Below is a small trained network, with its code and all its weights. Each question gives an input and a class and asks what happens when units are switched off, that is, made to give their printed mean instead of their output.

import numpy as np


def w(rows, s, z=0):
    codes = np.array(rows[::2]) - 128.0
    scale = np.full(codes.shape[1], s)
    scale[-1] = z or s
    return codes * scale


def f(y):
    return y / 2 * (1 + np.tanh(0.7978845608 * (y + 0.044715 * y**3)))


def log_softmax(a):
    a = a - a.max(-1, keepdims=True)
    return a - np.log(np.exp(a).sum(-1, keepdims=True))


def net(x, mask):
    res = np.array(x, float).reshape(1, 3) / 4 @ E
    y = f(res @ A[0][:, :-1].T + A[0][:, -1])
    res = res + np.where(mask, y, B[0][:, -1]) @ B[0][:, :-1]
    return log_softmax(res[-1] @ U[:, :-1].T + U[:, -1])


A, B = {}, {}
E = w([
[209,38,190,142],'x0',
[90,60,2,140],'x1',
[180,159,121,40],'x2',
],0.012)
A[0] = w([
[142,160,173,116,241],'N0',
[61,183,157,170,205],'N1',
[167,69,163,106,197],'N2',
[175,62,151,136,188],'N3',
[160,198,198,49,253],'N4',
[188,152,129,75,161],'N5',
[137,214,97,4,226],'N6',
[194,55,124,136,227],'N7',
[99,101,65,125,193],'N8',
[118,123,174,140,214],'N9',
[181,144,134,72,170],'N10',
[25,116,35,118,226],'N11',
[114,96,171,146,187],'N12',
[145,90,181,197,239],'N13',
[34,67,113,194,222],'N14',
[143,67,148,133,151],'N15',
[67,176,90,119,202],'N16',
],0.017,0.0057)
B[0] = w([
[114,187,239,78,193],'N0',
[232,247,53,107,187],'N1',
[122,82,165,88,197],'N2',
[177,51,176,91,200],'N3',
[77,167,166,87,249],'N4',
[62,96,160,122,182],'N5',
[35,146,90,150,228],'N6',
[151,66,114,83,208],'N7',
[82,58,65,154,184],'N8',
[195,127,150,91,171],'N9',
[67,107,173,134,182],'N10',
[104,95,21,230,225],'N11',
[182,128,212,147,168],'N12',
[200,136,230,150,208],'N13',
[203,85,82,164,215],'N14',
[180,61,148,120,175],'N15',
[118,114,24,113,190],'N16',
],0.011,0.021)
U = w([
[153,232,101,65,173],'0',
[191,206,197,142,5],'1',
[161,47,44,244,156],'2',
[251,183,117,201,105],'3',
[42,119,174,95,189],'4',
[97,182,80,178,88],'5',
[211,36,176,62,134],'6',
],0.011,0.0029)

Each question gives the input, the list of numbers given to net, and the class t.
The units are the neurons (one row each of A and B). Each row of codes is followed by its name. A weight is (code - 128) times the scale printed after its matrix; where a second scale follows, it is the last column's (A, B and U).
mask holds one flag per neuron, in row order. A switched-off neuron (its flag False) gives its mean, the last column of its row in B, instead of its output. The means were averaged over made-up inputs and are rounded, as every weight is.
A unit's drop is (log p(t) with every unit on - log p(t) with that unit switched off) / (log p(t) with every unit on - log p(t) with every unit switched off).
The circuit of an input: a set's keep is (log p(t) with only the set's units on - log p(t) with every unit switched off) / (log p(t) with every unit on - log p(t) with every unit switched off). Starting from the 12 units with the biggest drops (on a tie, the unit counted first), units are removed one at a time, each time the one whose removal leaves the highest keep (on an exact tie, the one counted first), for as long as the keep stays at least 0.8.
circuit, biggest first: the units of the circuit, biggest drop first
k most important neurons: the k neurons with the biggest drops, biggest first
drop when u is switched off: that unit's drop, to one decimal
input [-5,-7,1], class 0: circuit, biggest first	[N1]
input [-5,-2,3], class 5: circuit, biggest first	[N6 N3]
input [-8,-4,-2], class 0: 2 most important neurons	[N1 N8]
input [4,6,3], class 2: 3 most important neurons	[N0 N4 N8]
input [-2,2,4], class 2: 3 most important neurons	[N0 N4 N1]
input [-6,-3,-8], class 3: 2 most important neurons	[N1 N6]
input [-7,-5,-6], class 0: 2 most important neurons	[N1 N13]
input [-3,0,-1], class 2: 2 most important neurons	[N4 N0]
input [0,-6,5], class 4: drop when N7 is switched off	0.0
input [-5,-5,5], class 4: drop when N5 is switched off	0.1
input [-3,-6,1], class 0: drop when N1 is switched off	0.6
input [-6,-8,-1], class 0: drop when N1 is switched off	0.2
